Here is a tiny trained network, its code and every weight. The questions are about switching its units off for an input and a target symbol, where a switched-off unit gives its printed mean instead of its output.

import numpy as np


def w(rows, s, z=0):
    codes = np.array(rows[::2]) - 128.0
    scale = np.full(codes.shape[1], s)
    scale[-1] = z or s
    return codes * scale


def f(y):
    return y / 2 * (1 + np.tanh(0.7978845608 * (y + 0.044715 * y**3)))


def softmax(a):
    e = np.exp(a - a.max(-1, keepdims=True))
    return e / e.sum(-1, keepdims=True)


def log_softmax(a):
    a = a - a.max(-1, keepdims=True)
    return a - np.log(np.exp(a).sum(-1, keepdims=True))


def net(x, mask):
    ids = ['γζμξσψ'.index(c) for c in x.split()]
    T = len(ids)
    res = E[ids] + P[:T]
    r = res
    for j in range(2):
        rows = slice(3 * j, 3 * j + 3)
        q, k, v = (r @ M[0][rows].T for M in (Q, K, V))
        z = softmax(np.where(np.tri(T) > 0, q @ k.T / 3**0.5, -1e9)) @ v
        o = O[0][rows]
        res = res + np.where(mask[j], z, o[:, -1]) @ o[:, :-1]
    y = f(res @ A[0][:, :-1].T + A[0][:, -1])
    res = res + np.where(mask[2:14], y, B[0][:, -1]) @ B[0][:, :-1]
    return log_softmax(res[-1] @ U[:, :-1].T + U[:, -1])


Q, K, V, O, A, B = {}, {}, {}, {}, {}, {}
E = w([
[143,117,124],'γ',
[48,166,99],'ζ',
[70,95,155],'μ',
[123,144,174],'ξ',
[130,166,66],'σ',
[152,254,140],'ψ',
],0.009)
P = w([
[185,51,120],'0',
[92,242,193],'1',
[115,156,48],'2',
[59,239,209],'3',
[100,132,51],'4',
[44,247,214],'5',
[84,120,55],'6',
[28,254,215],'7',
[113,72,89],'8',
],0.0081)
Q[0] = w([
[145,51,63],'head 1',
[146,47,43],'head 1',
[90,218,225],'head 1',
[163,59,2],'head 2',
[213,53,100],'head 2',
[48,204,112],'head 2',
],0.009)
K[0] = w([
[20,190,103],'head 1',
[14,197,88],'head 1',
[254,54,185],'head 1',
[45,175,15],'head 2',
[7,158,118],'head 2',
[240,100,97],'head 2',
],0.0085)
V[0] = w([
[54,77,70],'head 1',
[76,59,105],'head 1',
[111,186,16],'head 1',
[198,143,4],'head 2',
[87,238,106],'head 2',
[203,52,87],'head 2',
],0.011)
O[0] = w([
[100,43,2,128],'head 1',
[70,54,58,86],'head 1',
[254,132,80,236],'head 1',
[252,99,170,231],'head 2',
[168,202,82,247],'head 2',
[147,45,208,86],'head 2',
],0.0089,0.0014)
A[0] = w([
[83,187,226,51],'neuron 1',
[187,28,50,177],'neuron 2',
[202,32,231,254],'neuron 3',
[101,83,197,211],'neuron 4',
[79,211,148,108],'neuron 5',
[96,245,168,90],'neuron 6',
[120,121,135,231],'neuron 7',
[49,104,106,183],'neuron 8',
[82,168,255,58],'neuron 9',
[85,184,227,59],'neuron 10',
[50,74,97,131],'neuron 11',
[29,73,96,100],'neuron 12',
],0.0071,0.0044)
B[0] = w([
[155,24,72,208],'neuron 1',
[147,5,17,181],'neuron 2',
[188,208,202,213],'neuron 3',
[77,109,183,207],'neuron 4',
[169,157,62,220],'neuron 5',
[193,161,13,252],'neuron 6',
[114,163,195,197],'neuron 7',
[82,172,126,203],'neuron 8',
[141,1,107,229],'neuron 9',
[167,31,81,209],'neuron 10',
[44,177,82,173],'neuron 11',
[55,178,49,181],'neuron 12',
],0.0067,0.0041)
U = w([
[138,57,193,143],'γ',
[160,254,138,119],'ζ',
[66,124,101,68],'μ',
[132,11,67,58],'ξ',
[138,181,207,252],'σ',
[220,60,68,124],'ψ',
],0.0064,0.0038)

Each question gives the input, a string of symbols that net reads in full, and the target symbol t.
The units are the heads (3 rows each of Q, K, V and O) and the neurons (one row each of A and B). Each row of codes is followed by its name. A weight is (code - 128) times the scale printed after its matrix; where a second scale follows, it is the last column's (O, A, B and U).
mask holds one flag per unit, heads first, then neurons. A switched-off unit (its flag False) gives its mean, the last column of its rows in O or B, instead of its output. The means were averaged over made-up inputs and are rounded, as every weight is.
A unit's drop is (log p(t) with every unit on - log p(t) with that unit switched off) / (log p(t) with every unit on - log p(t) with every unit switched off).
The circuit of an input: a set's keep is (log p(t) with only the set's units on - log p(t) with every unit switched off) / (log p(t) with every unit on - log p(t) with every unit switched off). Starting from the 12 units with the biggest drops (on a tie, the unit counted first), units are removed one at a time, each time the one whose removal leaves the highest keep (on an exact tie, the one counted first), for as long as the keep stays at least 0.8.
circuit, biggest first: the units of the circuit, biggest drop first
most important unit: the unit with the biggest drop
k most important neurons: the k neurons with the biggest drops, biggest first
heads that matter: for each layer, one digit per head in row order, 1 if its drop is at least 0.15 and else 0, layers parted by /
drop when u is switched off: that unit's drop, to one decimal
input γ ζ γ ψ ζ ξ ξ ζ, target γ: circuit, biggest first	(head 2; neuron 9)
input ψ μ μ ψ, target ψ: most important unit	head 1
input ζ ψ μ σ ψ ψ ζ, target ζ: circuit, biggest first	(head 2; neuron 9; head 1)
input γ γ ζ μ, target γ: circuit, biggest first	(head 2; neuron 9; neuron 4)
input γ σ ψ γ ξ ζ ψ γ γ, target ζ: heads that matter	01
input μ μ μ, target μ: heads that matter	11
input ξ ψ ψ σ μ μ ψ γ, target ξ: 3 most important neurons	(neuron 9; neuron 1; neuron 10)
input ξ ζ μ σ μ γ ψ σ σ, target ζ: heads that matter	01
input ζ ψ ψ σ ζ μ, target ζ: circuit, biggest first	(head 2; neuron 6)
input ψ ψ σ ψ ξ ψ σ, target ζ: circuit, biggest first	(head 1; head 2)
input ξ μ ξ μ, target ξ: heads that matter	10
input μ μ ζ γ ψ ζ ξ γ, target μ: heads that matter	11
input γ ζ ξ ψ ζ σ, target γ: heads that matter	01
input γ γ μ ξ, target γ: most important neuron	(neuron 9)
input ξ ζ ζ μ μ γ, target ξ: heads that matter	11
input μ ψ μ ζ ζ ζ, target μ: heads that matter	11
input μ μ σ ψ σ μ, target μ: 3 most important neurons	(neuron 12; neuron 11; neuron 8)
input ζ ψ ζ, target ζ: drop when neuron 9 is switched off	0.2
input μ μ ζ ξ γ γ ξ σ, target μ: drop when head 2 is switched off	0.4
input ψ ξ ζ μ γ σ, target ψ: drop when neuron 9 is switched off	0.2
